Below are the code and all the weights of a small trained network. Each question names an input and a class and asks about switching units off, where a switched-off unit gives its printed mean instead of its output.

import numpy as np


def w(rows, s, z=0):
    codes = np.array(rows[::2]) - 128.0
    scale = np.full(codes.shape[1], s)
    scale[-1] = z or s
    return codes * scale


def norm(h):
    return h / np.sqrt((h * h).mean(-1, keepdims=True) + 1e-5)


def f(y):
    return np.maximum(y, 0)


def log_softmax(a):
    a = a - a.max(-1, keepdims=True)
    return a - np.log(np.exp(a).sum(-1, keepdims=True))


def net(x, mask):
    res = np.array(x, float).reshape(1, 6) / 4 @ E
    u = 0
    for l in range(3):
        y = f(norm(res) @ A[l][:, :-1].T + A[l][:, -1])
        res = res + np.where(mask[u : u + 13], y, B[l][:, -1]) @ B[l][:, :-1]
        u += 13
    return log_softmax(norm(res)[-1] @ U[:, :-1].T + U[:, -1])


A, B = {}, {}
E = w([
[129,128,128,128],'x0',
[128,127,128,127],'x1',
[45,158,73,193],'x2',
[107,255,149,53],'x3',
[128,127,128,127],'x4',
[46,84,239,141],'x5',
],0.0087)
A[0] = w([
[155,113,190,161,94],'0.n1',
[148,176,85,90,130],'0.n2',
[254,88,215,63,254],'0.n3',
[120,64,160,169,102],'0.n4',
[39,118,241,104,6],'0.n5',
[178,22,75,176,140],'0.n6',
[162,85,150,122,55],'0.n7',
[118,61,137,149,112],'0.n8',
[170,154,120,114,58],'0.n9',
[80,6,194,170,109],'0.n10',
[131,89,88,133,135],'0.n11',
[113,133,95,95,110],'0.n12',
[166,55,58,150,173],'0.n13',
],0.012,0.004)
B[0] = w([
[103,63,150,149,155],'0.n1',
[153,173,63,112,186],'0.n2',
[237,102,177,13,254],'0.n3',
[161,108,67,118,182],'0.n4',
[65,218,249,138,195],'0.n5',
[76,222,227,138,225],'0.n6',
[120,57,173,177,149],'0.n7',
[146,112,69,115,175],'0.n8',
[162,170,123,105,149],'0.n9',
[139,63,9,73,233],'0.n10',
[94,144,166,120,163],'0.n11',
[160,135,115,160,144],'0.n12',
[59,167,223,111,212],'0.n13',
],0.02,0.0092)
A[1] = w([
[58,201,65,242,169],'1.n1',
[207,12,115,94,63],'1.n2',
[159,110,59,167,156],'1.n3',
[48,148,188,225,72],'1.n4',
[176,145,35,120,149],'1.n5',
[22,86,26,218,90],'1.n6',
[163,118,118,192,58],'1.n7',
[159,132,252,175,1],'1.n8',
[65,117,134,164,153],'1.n9',
[105,141,175,119,84],'1.n10',
[94,75,99,108,126],'1.n11',
[176,140,65,138,139],'1.n12',
[154,167,128,138,87],'1.n13',
],0.015,0.0034)
B[1] = w([
[1,145,111,138,253],'1.n1',
[39,138,77,192,235],'1.n2',
[102,155,157,118,152],'1.n3',
[116,126,81,218,228],'1.n4',
[120,101,98,90,212],'1.n5',
[255,151,123,59,208],'1.n6',
[136,143,152,121,128],'1.n7',
[113,162,162,39,213],'1.n8',
[162,144,86,150,191],'1.n9',
[154,142,163,134,205],'1.n10',
[155,87,133,98,188],'1.n11',
[128,115,110,91,177],'1.n12',
[161,109,140,139,168],'1.n13',
],0.039,0.0063)
A[2] = w([
[171,157,157,147,89],'2.n1',
[105,31,122,160,90],'2.n2',
[141,134,176,124,4],'2.n3',
[104,49,129,152,98],'2.n4',
[139,94,106,97,122],'2.n5',
[163,131,187,142,32],'2.n6',
[94,129,154,125,97],'2.n7',
[177,133,207,154,27],'2.n8',
[105,137,113,254,38],'2.n9',
[242,113,76,127,95],'2.n10',
[154,129,165,131,119],'2.n11',
[89,143,168,130,122],'2.n12',
[129,151,133,145,120],'2.n13',
],0.024,0.0036)
B[2] = w([
[109,81,144,98,152],'2.n1',
[79,49,173,190,179],'2.n2',
[144,118,179,89,164],'2.n3',
[86,69,168,173,170],'2.n4',
[115,120,139,195,224],'2.n5',
[131,97,172,78,161],'2.n6',
[163,145,102,113,187],'2.n7',
[124,75,178,55,169],'2.n8',
[163,254,208,222,224],'2.n9',
[218,99,58,169,254],'2.n10',
[89,131,154,94,161],'2.n11',
[190,124,110,120,217],'2.n12',
[125,122,126,163,156],'2.n13',
],0.043,0.008)
U = w([
[150,96,230,23,141],'0',
[230,77,46,151,177],'1',
[120,219,171,221,178],'2',
[11,141,35,64,3],'3',
[47,6,166,200,87],'4',
],0.018,0.0041)

Each question gives the input, the list of numbers given to net, and the class t.
The units are the neurons (one row each of A and B). Each row of codes is followed by its name. A weight is (code - 128) times the scale printed after its matrix; where a second scale follows, it is the last column's (A, B and U).
mask holds one flag per neuron, layer by layer. A switched-off neuron (its flag False) gives its mean, the last column of its row in B, instead of its output. The means were averaged over made-up inputs and are rounded, as every weight is.
A unit's drop is (log p(t) with every unit on - log p(t) with that unit switched off) / (log p(t) with every unit on - log p(t) with every unit switched off).
The circuit of an input: a set's keep is (log p(t) with only the set's units on - log p(t) with every unit switched off) / (log p(t) with every unit on - log p(t) with every unit switched off). Starting from the 12 units with the biggest drops (on a tie, the unit counted first), units are removed one at a time, each time the one whose removal leaves the highest keep (on an exact tie, the one counted first), for as long as the keep stays at least 0.8.
units of the circuit, in order: the units of the circuit, biggest drop first
unit that matters most: the unit with the biggest drop
top k neurons: the k neurons with the biggest drops, biggest first
top k neurons in layer l: the k neurons of layer l with the biggest drops, biggest first
drop when u is switched off: that unit's drop, to one decimal
input [-1,0,4,-2,5,3], class 1: top neuron in layer 0 -> (0.n3)
input [-4,5,4,3,5,-2], class 3: top 3 neurons -> (0.n3, 0.n6, 1.n1)
input [0,7,5,1,1,-4], class 3: units of the circuit, in order -> (0.n3, 1.n1)
input [-6,8,7,2,-4,0], class 3: units of the circuit, in order -> (1.n1, 0.n3)
input [8,-7,8,4,8,-8], class 3: units of the circuit, in order -> (0.n3, 1.n1)
input [-2,-6,5,-8,-1,4], class 1: units of the circuit, in order -> (0.n3, 1.n6)
input [-1,7,8,-7,5,1], class 1: units of the circuit, in order -> (1.n6, 0.n3)
input [0,-8,-6,0,-4,4], class 4: top 2 neurons in layer 0 -> (0.n6, 0.n10)
input [0,7,-8,0,5,4], class 4: top 3 neurons in layer 0 -> (0.n6, 0.n13, 0.n10)
input [-3,6,-8,5,0,-1], class 1: top 3 neurons -> (0.n6, 1.n1, 0.n5)
input [-8,3,-4,2,5,0], class 1: top 2 neurons in layer 0 -> (0.n13, 0.n6)
input [-2,-5,-6,-5,2,1], class 4: top 3 neurons -> (0.n10, 0.n5, 1.n2)
input [-1,-8,7,-7,5,7], class 1: top 2 neurons -> (1.n6, 0.n3)
input [0,-3,3,1,5,-4], class 3: top 2 neurons -> (0.n3, 0.n6)
input [1,2,0,4,0,3], class 0: top 2 neurons -> (1.n8, 1.n2)
input [-3,-2,5,7,-4,-6], class 3: top neuron -> (0.n3)
input [-6,-4,-7,-1,-7,6], class 4: top 2 neurons -> (0.n10, 1.n2)
input [-8,5,7,-7,-5,2], class 1: top 3 neurons -> (0.n3, 0.n10, 1.n6)
input [8,-5,7,-7,-6,4], class 1: drop when 0.n10 is switched off -> 1.2
input [7,2,-7,0,-6,-6], class 0: unit that matters most -> 0.n10
input [3,5,-4,-7,-7,3], class 4: drop when 0.n10 is switched off -> 3.6
input [-8,3,2,3,4,-1], class 3: drop when 0.n10 is switched off -> 0.1
